Below is a small trained network, with its code and all its weights. Each question gives an input and a class and asks what happens when units are switched off, that is, made to give their printed mean instead of their output.

import numpy as np


def w(rows, s, z=0):
    codes = np.array(rows[::2]) - 128.0
    scale = np.full(codes.shape[1], s)
    scale[-1] = z or s
    return codes * scale


def norm(h):
    return h / np.sqrt((h * h).mean(-1, keepdims=True) + 1e-5)


def f(y):
    return y / 2 * (1 + np.tanh(0.7978845608 * (y + 0.044715 * y**3)))


def log_softmax(a):
    a = a - a.max(-1, keepdims=True)
    return a - np.log(np.exp(a).sum(-1, keepdims=True))


def net(x, mask):
    res = np.array(x, float).reshape(1, 3) / 4 @ E
    u = 0
    for l in range(4):
        y = f(norm(res) @ A[l][:, :-1].T + A[l][:, -1])
        res = res + np.where(mask[u : u + 7], y, B[l][:, -1]) @ B[l][:, :-1]
        u += 7
    return log_softmax(norm(res)[-1] @ U[:, :-1].T + U[:, -1])


A, B = {}, {}
E = w([
[129,157,114,84,244,151,178],'x0',
[254,171,150,163,145,99,124],'x1',
[126,70,221,56,165,51,76],'x2',
],0.0031)
A[0] = w([
[191,27,117,122,108,142,201,2],'L0N1',
[162,103,3,152,141,110,92,122],'L0N2',
[115,137,188,148,128,90,232,195],'L0N3',
[135,97,217,175,61,135,191,97],'L0N4',
[151,61,40,124,177,58,45,171],'L0N5',
[80,96,101,110,120,128,144,153],'L0N6',
[235,90,135,157,143,108,155,58],'L0N7',
],0.0055,0.0028)
B[0] = w([
[54,197,131,183,167,2,97,25],'L0N1',
[120,110,182,124,131,132,166,158],'L0N2',
[137,115,126,123,122,165,110,233],'L0N3',
[141,108,81,91,157,143,118,179],'L0N4',
[128,141,138,143,113,161,179,254],'L0N5',
[151,187,150,140,138,127,94,252],'L0N6',
[113,222,146,118,117,119,87,222],'L0N7',
],0.0082,0.0012)
A[1] = w([
[159,130,126,151,152,100,135,28],'L1N1',
[94,147,62,147,122,104,150,86],'L1N2',
[118,96,111,175,88,71,102,60],'L1N3',
[113,94,157,103,154,66,114,118],'L1N4',
[1,130,103,112,128,105,126,3],'L1N5',
[110,143,97,109,197,96,160,76],'L1N6',
[134,76,127,111,134,178,128,118],'L1N7',
],0.0084,0.0012)
B[1] = w([
[83,135,129,165,144,87,46,106],'L1N1',
[178,90,200,154,141,153,164,124],'L1N2',
[146,98,4,74,171,114,106,161],'L1N3',
[105,112,127,223,125,150,210,193],'L1N4',
[152,198,173,196,161,99,2,236],'L1N5',
[139,69,22,125,83,89,60,176],'L1N6',
[145,192,142,127,117,103,114,253],'L1N7',
],0.0071,0.0021)
A[2] = w([
[112,66,59,70,253,134,131,24],'L2N1',
[126,142,120,111,75,143,118,233],'L2N2',
[139,76,24,114,245,129,108,36],'L2N3',
[99,31,204,116,145,79,165,1],'L2N4',
[120,115,172,81,141,78,95,132],'L2N5',
[103,169,176,89,155,170,161,184],'L2N6',
[134,11,58,105,63,103,74,62],'L2N7',
],0.0068,0.00084)
B[2] = w([
[141,111,31,79,104,127,93,219],'L2N1',
[109,91,83,64,210,103,151,189],'L2N2',
[156,42,66,94,67,84,97,249],'L2N3',
[137,167,167,151,126,234,217,166],'L2N4',
[142,153,78,160,137,198,169,161],'L2N5',
[119,71,85,96,91,105,109,195],'L2N6',
[168,75,2,72,111,108,87,251],'L2N7',
],0.0065,0.0026)
A[3] = w([
[186,150,140,147,149,90,126,126],'L3N1',
[149,73,184,132,137,173,148,136],'L3N2',
[127,156,194,203,183,118,128,60],'L3N3',
[89,82,126,216,116,181,254,35],'L3N4',
[35,109,148,166,179,129,48,23],'L3N5',
[61,112,161,65,159,55,138,201],'L3N6',
[190,175,190,166,169,34,51,2],'L3N7',
],0.0088,0.00055)
B[3] = w([
[37,106,169,85,122,129,109,158],'L3N1',
[98,153,75,176,173,140,152,148],'L3N2',
[173,101,92,87,76,99,88,231],'L3N3',
[77,82,112,192,254,113,186,228],'L3N4',
[86,194,166,62,141,174,155,197],'L3N5',
[169,167,181,135,137,82,183,129],'L3N6',
[80,216,131,89,156,223,129,252],'L3N7',
],0.01,0.0044)
U = w([
[66,232,159,38,130,233,82,202],'0',
[205,41,1,57,73,95,76,190],'1',
[80,75,108,221,252,139,217,207],'2',
[226,153,222,107,98,18,210,142],'3',
[125,105,185,187,56,117,119,3],'4',
[136,99,198,186,83,120,107,26],'5',
[129,91,203,190,73,121,110,6],'6',
],0.0087,0.0043)

Each question gives the input, the list of numbers given to net, and the class t.
The units are the neurons (one row each of A and B). Each row of codes is followed by its name. A weight is (code - 128) times the scale printed after its matrix; where a second scale follows, it is the last column's (A, B and U).
mask holds one flag per neuron, layer by layer. A switched-off neuron (its flag False) gives its mean, the last column of its row in B, instead of its output. The means were averaged over made-up inputs and are rounded, as every weight is.
A unit's drop is (log p(t) with every unit on - log p(t) with that unit switched off) / (log p(t) with every unit on - log p(t) with every unit switched off).
unit that matters most: the unit with the biggest drop
k most important neurons: the k neurons with the biggest drops, biggest first
k most important neurons of layer l: the k neurons of layer l with the biggest drops, biggest first
drop of u: that unit's drop, to one decimal
input [5,-4,2], class 1: unit that matters most : L1N6
input [0,3,2], class 3: 4 most important neurons : L0N7, L1N5, L0N6, L2N6
input [-3,0,0], class 3: 3 most important neurons : L1N5, L0N4, L1N7
input [2,1,-3], class 3: 3 most important neurons : L1N5, L0N2, L1N4
input [-3,1,3], class 3: 3 most important neurons : L1N5, L0N5, L0N4
input [-5,5,-3], class 0: 2 most important neurons of layer 2 : L2N3, L2N1
input [-6,7,5], class 0: 2 most important neurons : L0N7, L1N6
input [8,-5,8], class 1: 4 most important neurons : L1N6, L2N1, L0N2, L2N3
input [-1,1,0], class 3: 2 most important neurons : L1N5, L3N6
input [4,-1,-2], class 1: 2 most important neurons : L1N5, L1N6
input [-2,3,3], class 3: 3 most important neurons : L0N7, L1N5, L0N6
input [-1,6,8], class 2: 2 most important neurons : L1N5, L2N4
input [3,-1,2], class 3: 2 most important neurons of layer 1 : L1N5, L1N7
input [-3,8,2], class 0: unit that matters most : L3N7
input [0,1,3], class 3: 2 most important neurons of layer 0 : L0N5, L0N2
input [2,1,0], class 3: 2 most important neurons : L1N5, L3N6
input [6,-3,-8], class 2: 2 most important neurons of layer 1 : L1N3, L1N2
input [3,5,7], class 2: drop of L1N5 : 1.2
input [6,4,0], class 1: drop of L1N5 : 0.7
input [6,2,-4], class 1: drop of L0N3 : 0.0
